Below are the code and all the weights of a small trained network. Each question names an input and a target symbol and asks about switching units off, where a switched-off unit gives its printed mean instead of its output.

import numpy as np


def w(rows, s, z=0):
    codes = np.array(rows[::2]) - 128.0
    scale = np.full(codes.shape[1], s)
    scale[-1] = z or s
    return codes * scale


def norm(h):
    return h / np.sqrt((h * h).mean(-1, keepdims=True) + 1e-5)


def f(y):
    return np.maximum(y, 0)


def softmax(a):
    e = np.exp(a - a.max(-1, keepdims=True))
    return e / e.sum(-1, keepdims=True)


def log_softmax(a):
    a = a - a.max(-1, keepdims=True)
    return a - np.log(np.exp(a).sum(-1, keepdims=True))


def net(x, mask):
    ids = ['αβγδηλξπστω'.index(c) for c in x.split()]
    T = len(ids)
    res = E[ids] + P[:T]
    q, k, v = (norm(res) @ M[0].T for M in (Q, K, V))
    z = softmax(np.where(np.tri(T) > 0, q @ k.T / 4**0.5, -1e9)) @ v
    res = res + np.where(mask[0], z, O[0][:, -1]) @ O[0][:, :-1]
    y = f(norm(res) @ A[0][:, :-1].T + A[0][:, -1])
    res = res + np.where(mask[1:13], y, B[0][:, -1]) @ B[0][:, :-1]
    return log_softmax(norm(res)[-1] @ U[:, :-1].T + U[:, -1])


Q, K, V, O, A, B = {}, {}, {}, {}, {}, {}
E = w([
[59,96,105],'α',
[52,95,112],'β',
[51,94,113],'γ',
[129,111,9],'δ',
[136,107,8],'η',
[144,102,3],'λ',
[63,97,99],'ξ',
[41,72,134],'π',
[166,56,44],'σ',
[14,124,98],'τ',
[173,30,64],'ω',
],0.0054)
P = w([
[60,70,108],'0',
[127,99,127],'1',
[4,88,52],'2',
[138,134,140],'3',
[1,151,31],'4',
[147,152,144],'5',
[12,174,40],'6',
[152,158,151],'7',
[24,122,32],'8',
[149,170,160],'9',
[21,81,57],'10',
[156,192,180],'11',
[70,8,47],'12',
[149,118,153],'13',
],0.0075)
Q[0] = w([
[213,111,200],'h1',
[146,145,117],'h1',
[20,72,6],'h1',
[92,140,171],'h1',
],0.014)
K[0] = w([
[88,22,53],'h1',
[119,130,156],'h1',
[237,221,244],'h1',
[109,145,54],'h1',
],0.011)
V[0] = w([
[11,209,224],'h1',
[77,231,29],'h1',
[115,210,43],'h1',
[105,178,2],'h1',
],0.0078)
O[0] = w([
[148,218,53,85],'h1',
[228,60,1,209],'h1',
[199,37,25,167],'h1',
[218,72,57,254],'h1',
],0.0083,0.0035)
A[0] = w([
[211,144,153,205],'n1',
[117,52,81,18],'n2',
[121,207,107,180],'n3',
[164,81,153,254],'n4',
[121,79,187,107],'n5',
[81,105,83,88],'n6',
[229,115,247,187],'n7',
[102,94,173,92],'n8',
[121,173,178,48],'n9',
[202,163,93,123],'n10',
[209,163,209,179],'n11',
[160,112,246,66],'n12',
],0.012,0.0029)
B[0] = w([
[84,171,171,177],'n1',
[185,158,179,254],'n2',
[142,108,175,177],'n3',
[61,110,132,236],'n4',
[179,144,162,172],'n5',
[123,148,85,205],'n6',
[6,168,86,157],'n7',
[177,138,148,166],'n8',
[176,129,122,136],'n9',
[137,146,180,212],'n10',
[68,197,146,133],'n11',
[53,90,78,153],'n12',
],0.025,0.0056)
U = w([
[167,203,125,165],'α',
[120,187,57,21],'β',
[110,181,60,45],'γ',
[154,38,63,29],'δ',
[179,17,98,3],'η',
[166,32,122,38],'λ',
[185,150,106,95],'ξ',
[2,227,156,223],'π',
[173,117,237,86],'σ',
[174,148,104,139],'τ',
[30,94,203,242],'ω',
],0.012,0.0035)

Each question gives the input, a string of symbols that net reads in full, and the target symbol t.
The units are the heads (4 rows each of Q, K, V and O) and the neurons (one row each of A and B). Each row of codes is followed by its name. A weight is (code - 128) times the scale printed after its matrix; where a second scale follows, it is the last column's (O, A, B and U).
mask holds one flag per unit, heads first, then neurons. A switched-off unit (its flag False) gives its mean, the last column of its rows in O or B, instead of its output. The means were averaged over made-up inputs and are rounded, as every weight is.
A unit's drop is (log p(t) with every unit on - log p(t) with that unit switched off) / (log p(t) with every unit on - log p(t) with every unit switched off).
The circuit of an input: a set's keep is (log p(t) with only the set's units on - log p(t) with every unit switched off) / (log p(t) with every unit on - log p(t) with every unit switched off). Starting from the 12 units with the biggest drops (on a tie, the unit counted first), units are removed one at a time, each time the one whose removal leaves the highest keep (on an exact tie, the one counted first), for as long as the keep stays at least 0.8.
circuit, biggest first: the units of the circuit, biggest drop first
unit that matters most: the unit with the biggest drop
k most important neurons: the k neurons with the biggest drops, biggest first
input π γ λ α π ω π, target ω: unit that matters most : h1
input σ γ η γ π β α β α σ α λ σ σ, target ω: 2 most important neurons : n4; n6
input ω τ λ γ ξ ω β σ η η, target ω: circuit, biggest first : h1; n4
input η β ξ σ π, target σ: circuit, biggest first : h1; n5; n8
input β τ λ λ ω λ η ω, target π: 2 most important neurons : n1; n7
input γ π ω ω π δ σ η, target π: 3 most important neurons : n7; n1; n4
input γ α σ π α σ τ σ δ ω γ ω ω λ, target π: circuit, biggest first : h1; n7
input λ λ π σ ω, target σ: circuit, biggest first : h1; n5
input ξ ω α δ, target π: circuit, biggest first : n7; h1
input β γ β ξ α τ, target α: circuit, biggest first : n10; h1
input σ π η η η ω ξ σ η, target σ: circuit, biggest first : h1; n5
input π β δ η ξ τ γ τ π π π ω δ ξ, target π: circuit, biggest first : h1; n7
input η σ ω η α δ ω σ τ β λ π π, target π: 2 most important neurons : n2; n3
input π β ξ π α η β, target η: unit that matters most : h1
input π σ ω ω β η λ λ σ δ, target ω: circuit, biggest first : n4; n1; h1; n7
input ω σ γ, target σ: circuit, biggest first : h1; n5; n8
input σ σ α σ γ ω ξ, target ω: 2 most important neurons : n2; n12
input ω π σ σ γ τ σ σ α α ξ π δ, target π: 2 most important neurons : n2; n3
input π δ π η π ω π η, target π: circuit, biggest first : n7; h1
input γ α π τ η π ξ ξ σ ω, target π: unit that matters most : n1
input π η σ ω β, target ω: 2 most important neurons : n2; n12
input ξ δ σ γ π σ σ σ η λ, target ω: 2 most important neurons : n4; n6
input β η π τ π α π α η σ π σ α, target σ: 2 most important neurons : n5; n2
input σ σ π η, target ω: 2 most important neurons : n4; n7
input σ ω η π, target π: 2 most important neurons : n7; n11
input π λ δ α ξ ω γ, target ω: 2 most important neurons : n2; n12
input σ δ τ ω δ, target ω: circuit, biggest first : h1
input ξ ξ π ω β ξ ξ σ α σ σ π τ, target π: 2 most important neurons : n2; n3
